(in the rows, 128 means zero)
Each row is followed by its group and then its class within the group.
[128 137 172 129 174 124  83 145  93 129 123 113 142 120  99 116 138 112
 117 194 113 114 138 142 121 162 121 135 140 137 150 131 112 140 128 158
 134 118 126 146 113 184 124 123 132 154 136 115 100 117 144 133 100 145
 128 116 113 124 113 172 103 114 141 116 115 132  93 152 128  81 134 138
 117 142 123 107  99 109 129 130 158 166 151 150  65 112 146 101  91 148
 125 125 115 115 113 127 137 107 131 164 126 109 126 144 105 106 117 139
 122 137 155 114 108 147 186 113 157 112 121  44 159 108 117 149 154 152
 140 130 127 135 119 132 221 123 139 132 142 146 132 163 154 136 113 123
 115 110  98 155 126  86 118 124 128 158 124 122 151 181 115 119 128 134
 123 141  84 110 132 166 134 120 167 152 124 148 132 144 120 102 136 158
 118  86 131 133 144 121 182 111 118 188  96 120 124 123 127 143 137 120
 148 149 117 134 132  80 144 156 124 109 104 115 130 120 103 147 150 104
 135  85 144 152 140 128 126 143 177 120 129 158 116 134 121 124 133 119
 151 107 140 100  98 109 122 132 143 117 150 108 113] | <24> > rumur
[117 100 138 133 199 109 121 125 133 115 129 124 109 116 158 122 129 120
 132 152 127 121 130 142 118 166 121 121 128 134 121 125 131 136 115 129
 122 144 134 151 123 150 135 133 137 117 131 116 117 119 146 144  82 122
 132 124 129 115 113 142 128 114 137 116 112 121 116 134 130  98 128 117
 133 130 134 124 133 126 132 135 145 136 112 135 126 131 135  97 122 130
 127 125 106 135 142 120 142 135 132 150 123 126 125 121 128 108 122 140
 130 116 111 179 149 115 193 102 150 139 117 118 150 120 140 153 144 128
 135 125 125 128 122 132 183 147 128 122 144 142 128 131 131 145 124 126
 117 115 128 124 143 150 114 139 134 142 130 123 138 147  97 130 121 122
 135 137 110 104 142 110 140 111 134 123 111 140 131 123 121 114 131 170
 114 116 122 121 133 138 144 120 108 140 140 123 122 133 136 123 128 120
 153 115 129 125 119 105 130 119 114 124 129 129 137 128 126 138 153 109
 124 122 127 126 133 125 116 148  93 135 141 105 120 135 127 125 143  98
 156 130 135 124 133 131 135 118 137 122 117 100 116] | <17> > puza
[105 114 146 134 158 115 117 133 132 112 127 105 128 109 148 134 125 132
 136 181 138 128 137 138 121 171 123 136 128 124 152 150 152 135 118 140
  98 132 128 157 127 202 150 108 132 129 149 108 116 127 134 169  97 125
 114 122 130 112 100 154 128 117 149 128 122 129 110 123 134 110 137 138
 131 109 139 119 148 125 114 126 148 150 116 140 142 115 158  99 105 133
 120 121 103 112 143 112 112 136 124 149 138  81 123 114 123 114 125 122
 141 129 131 174 130 119 197 114 127 132 121 104 151 125 128 147 145 142
 134 140 126 131 145 134 203 132 110 103 142 141 133 135 143 149 124 128
 121 133 115 139 114 144 120 149 127 136 119 122 144 140  80 117 110 123
 136 147 105 106 134 145 132 102 140 134 104 120 127 120 120 110 153 149
 127 116 123 122 126 140 167 125 119 144 107 123 121 143 153 141 123 124
 158 119 107 118 127 112 155 124 131  95 117 132 133 122 132 148 162 103
 145 118 127 137 107 116 128 143 110 112 138  99 113 137 129 123 128 150
 140 149 149 105 126  90 142 122 135 110 113 111 122] | <17> > puza
[130 116 157 131 193 115 121 147 112 124 121 118 133 134 143 114 126 114
 132 158 133 119 135 129 126 157 108 127 135 139 141 147 154 127 126 133
  90 116 138 144 119 178 123 125 128 117 131 114  90 128 151 145  94 134
 136 123 108 134  94 154 120 117 130 119 123 125 110 147 119  91 135 133
 148 119 130 119 135 122 119 136 136 148 141 140 107 112 152 111 122 129
 124 136 120 115 130 122 122 150 134 146 119 124 134 140 122 134 130 135
 117 105 148 169 127 131 198 108 166 117 119  69 144 125 136 163 149 130
 123 126 122 156 119 131 170 119 115 118 144 151 127 152 125 128 120 117
 128 109 112 138 117 128 144 136 133 158 125 136 148 142 111 128 129 137
 134 140  88 117 135 133 149 119 144 137 103 132 131 127 128 122 140 140
 119 113 140 123 134 136 177 132 119 148 127 109 124 135 130 143 128 117
 149 138  97 108 127 123 137 133 123  98 117 117  96 123 114 142 169 112
 136 120 126 143 131 102 131 155 154 138 138 142 126 126 129 131 135 157
 135 129 142 123 138  88 139 127 139  95 129 103 110] | <24> > rumur
[130 127 151 134 194 111 111 131 119 108 125 116 135 105 133 107 126 121
 133 181 130 125 133 136 120 164 120 111 134 125 143 142 122 134 122 150
 104 123 136 142 117 191 127 116 137 127  94 110 109 121 142 154  81 128
 120 115 122 112 115 161 117 118 134 125 109 127 102 137 135 116 137 139
 132 113 139 119 135 123 124 141 151 135 125 144 109 112 143 112 117 128
 132 125 119 123 135 112 123 127 122 144 131 105 124 126 114 119 126 136
 139 131 128 173 136 125 174  96 141 139 122  85 153 118 124 151 137 143
 139 126 135 136 133 134 191 123 116 124 149 145 136 137 137 130 121 127
 122 123 115 141 131 125 114 150 144 129 125 150 144 159 111 118 122 125
 130 138  89 112 134 146 122 119 154 128 125 135 131 131 117 102 135 157
 123 115 120 125 133 136 154 113 115 159  85 125 125 138 137 136 137 120
 155 135 111 122 133  93 141 131 117 106 125 129 139 117 136 141 156  95
 134 111 127 146 115 132 133 136 102 117 129 110 120 130 144 128 126 143
 148 143 147 104 101  95 127 128 138 116 121 116 120] | <17> > Kigib
[122 114 152 126 178 116 123 135 125 108 129 108 137 124 157 120 124 112
 136 169 140 130 138 128 125 174 107 131 133 132 143 154 157 131 125 138
  88 126 142 145 125 196 130 105 135 127 146 111 116 125 139 167  93 131
 131 118 122 124  90 166 129 121 141 130 130 123 111 137 124 113 134 140
 138 102 125 120 147 124 105 126 141 151 134 144 132 114 158 101 105 132
 125 126 106 118 136 107 117 144 127 145 128  97 121 123 126 129 135 128
 137 127 142 177 129 120 181 113 139 126 119  83 146 127 106 156 154 137
 123 135 132 148 140 134 179 125  98 115 145 139 130 144 140 134 121 119
 132 123 117 147 107 133 134 141 141 148 127 141 145 147  97 125 106 134
 131 142  83 113 133 149 139 114 147 144 115 130 142 124 124 114 149 131
 114 119 128 122 139 145 176 143 121 150 126 113 133 148 139 139 127 123
 152 125 104 114 121 100 131 118 127  98 132 126 109 124 124 138 172 110
 138 115 132 146 114 105 130 145 127 118 123 111 119 131 124 139 129 168
 139 155 152 110 130  86 138 119 144 113 119 124 120] | <24> > rumur
[119 141 150 138 125 138  99 131 108 120 119 110 139 119 108 132 131 127
 115 150 123 133 136 127 120 159 127 132 131 116 160 134 120 127 115 165
 139 113 114 145 116 181 138 111 126 150 158 129 122 119 127 154 124 135
 103 112 130 116 114 162 120 124 144 119 117 135 107 127 150 110 138 135
 119 112 149 112 110 111 118 128 150 145 145 152  91 113 122 104 110 141
 126 120 111 113 124 119 107 109 115 153 129 100 122 117  88 127 119 118
 142 144 134 117 100 124 131 119 129 124 127  87 151 107 105 137 137 141
 137 139 134 129 140 131 207 122 148 132 146 135 132 137 152 137 114 134
 122 129 106 142 123 100 121 138 137 134 126 124 132 157 108 121 116 116
 110 142 101 116 131 167 109 128 157 121 136 148 131 129 120 115 144 136
 134 108 125 125 124 138 137 114 123 162  90 130 123 132 140 145 132 143
 141 136 109 132 142  95 154 139 131 114 111 123 148 127 121 144 141 119
 139 105 136 149 112 139 130 129 141 114 119 135 119 134 127 123 129 118
 137 132 151  99  98  92 123 135 129 125 131 135 131] | <17> > Kigib
[149 137 157 138 168 107 126 142 124 117 117 132 124 119 126 108 126  76
 144 175 132 123 147 146 118 164 114 108 129 159 167 153 161 140 113 136
  91 112 143 136 126 214 124 109 134 126 136 111 111 126 137 155 129 118
 124 124 119 120  77 175 116 127 130 132 100 142 128 125 114 135 113 148
 149 110 129 117 134 126 112 126 134 146 131 148 113 117 153  90 129 129
 124 130 133 119 111 126 115 146 139 148 135  81 122 116 104 114 133 122
 132 119 155 196 129 117 198 106 141 125 127  75 155 111 117 143 121 134
 133 122 131 137 138 143 154 150 104 113 143 126 114 152 161 134 118 118
 120 105 109 143 121 106 125 138 133 125 128 154 143 166  78 125 122 129
 140 145  70 127 138 151 121 107 147 121 117 139 126 138 126 120 129 125
 121 129 117 125 137 140 147 116 103 143 114  99 128 141 125 148 123 118
 158 148 101 119 144  84 131 151 136  99 130 129 124 125 118 138 149 100
 140 127 132 147 126 115 145 132 126  93 125 122 121 127 136 128 129 163
 136 154 151 123  97  87 143 133 145 117 113 126 143] | <24> > Somel
[107 108 136 130 166 124 129 140 134 111 131 117 131 112 161 130 123 148
 137 162 137 128 133 140 115 165 123 130 126 121 142 138 151 136 115 135
  97 132 124 153 125 177 141 114 128 121 145 114 120 130 145 159  80 125
 125 120 127 111 108 143 126 115 139 129 115 120 113 129 129  88 143 133
 140 115 138 126 153 126 121 138 134 143 121 138 141 115 149 117 108 124
 118 126 108 123 137 110 123 128 122 139 125 101 154 119 135 119 130 139
 144 126 126 178 138 121 163 108 141 133 123 121 146 130 138 162 154 132
 133 130 126 140 127 126 192 131 105 126 145 128 146 124 121 150 124 125
 123 119 139 145 127 158 124 141 133 137 125 122 144 124  94 125 122 136
 133 154 117 105 134 123 137 106 140 122 103 123 125 120 122 117 155 161
 125 111 108 124 133 146 158 123 117 139 133 120 114 141 143 138 121 124
 154 117 113 111 122 137 133 116 119  97 136 132 128 129 131 138 149 110
 140 116 123 132 121 112 124 143 107 129 149 101 115 130 128 121 122 146
 140 147 142 117 144  92 145 121 129 126 119 103 116] | <17> > puza
[151 122 155 131 252 100 128 131 125 129 122 143 133 105 194 103 121 102
 141 150 130 125 128 137 136 163 122 109 135 131 103 119 140 151 125 149
 104 123 130 148 124 151 122 102 139 130 122 113  97 126 155 111  48 136
 156 114 114  97  98 152 113 108 112 114  70 116 111 150  96  83 131 146
 167 121 138 109 141 124 122 150 142 115 127 146 101 133 139 131 139 141
 125 139 123 143 114 114 161 159 141 145 123 127 131 151 139 142 132 167
 129 117 150 190 142 124 250  71 181 142 106  84 158 130 154 177 140 122
 137 105 125 171 114 118 175 122  89 117 168 157 161 137 127 111 114  98
 118  89 119 137 144 141  90 125 148 117 135 155 148 136 122 134 152 137
 131 128  73 123 154 102 143 113 119 125 104 166 126 144 120 106 132 170
 116 112 113 133 149 139 152 114 108 177 145 104 124 125 115 125 138 110
 168 146 125 118 129  96  96 129 107  79 141 128 105 114 109 128 167  70
 135 109 124 140 121 108 123 143  74 124 151 123 123 106 150 135 128 116
 145 147 135 126 115 104 111 112 142 137 148  96 118] | <24> > rumur
[140 133 138 135 181 106 122 132 119 124 121 124 140 122 149 123 126 116
 128 154 131 127 142 130 126 153 111 114 135 126 133 142 135 130 133 141
 110 120 136 148 117 162 130 114 132 131 131 130 114 125 147 151 101 142
 127 115 121 126 101 160 118 124 132 120 116 120 114 132 128 125 136 137
 140  98 131 128 140 125 109 131 140 134 153 143 114 123 148 132 119 131
 122 130 115 108 130 109 119 145 129 138 134 113 123 137 113 134 132 131
 133 135 128 149 128 128 187 109 159 116 111  88 145 118 122 151 135 137
 140 131 134 168 120 127 168 116 130 122 152 147 132 130 129 126 129 121
 129 114 109 134 126 116 126 141 141 143 129 159 142 148 106 133 119 130
 123 133  87 128 134 121 122 123 150 125 115 151 129 125 122 114 146 134
 123 110 136 133 140 138 141 135 128 167 111 103 134 135 136 135 135 125
 157 131 112 116 138  99 134 133 120 120 131 128 113 117 119 137 158 112
 133 109 131 147 109 118 131 141 134 134 129 121 125 140 137 140 127 133
 130 142 139 114 117  85 131 127 140 114 125 140 127] | <24> > Somel
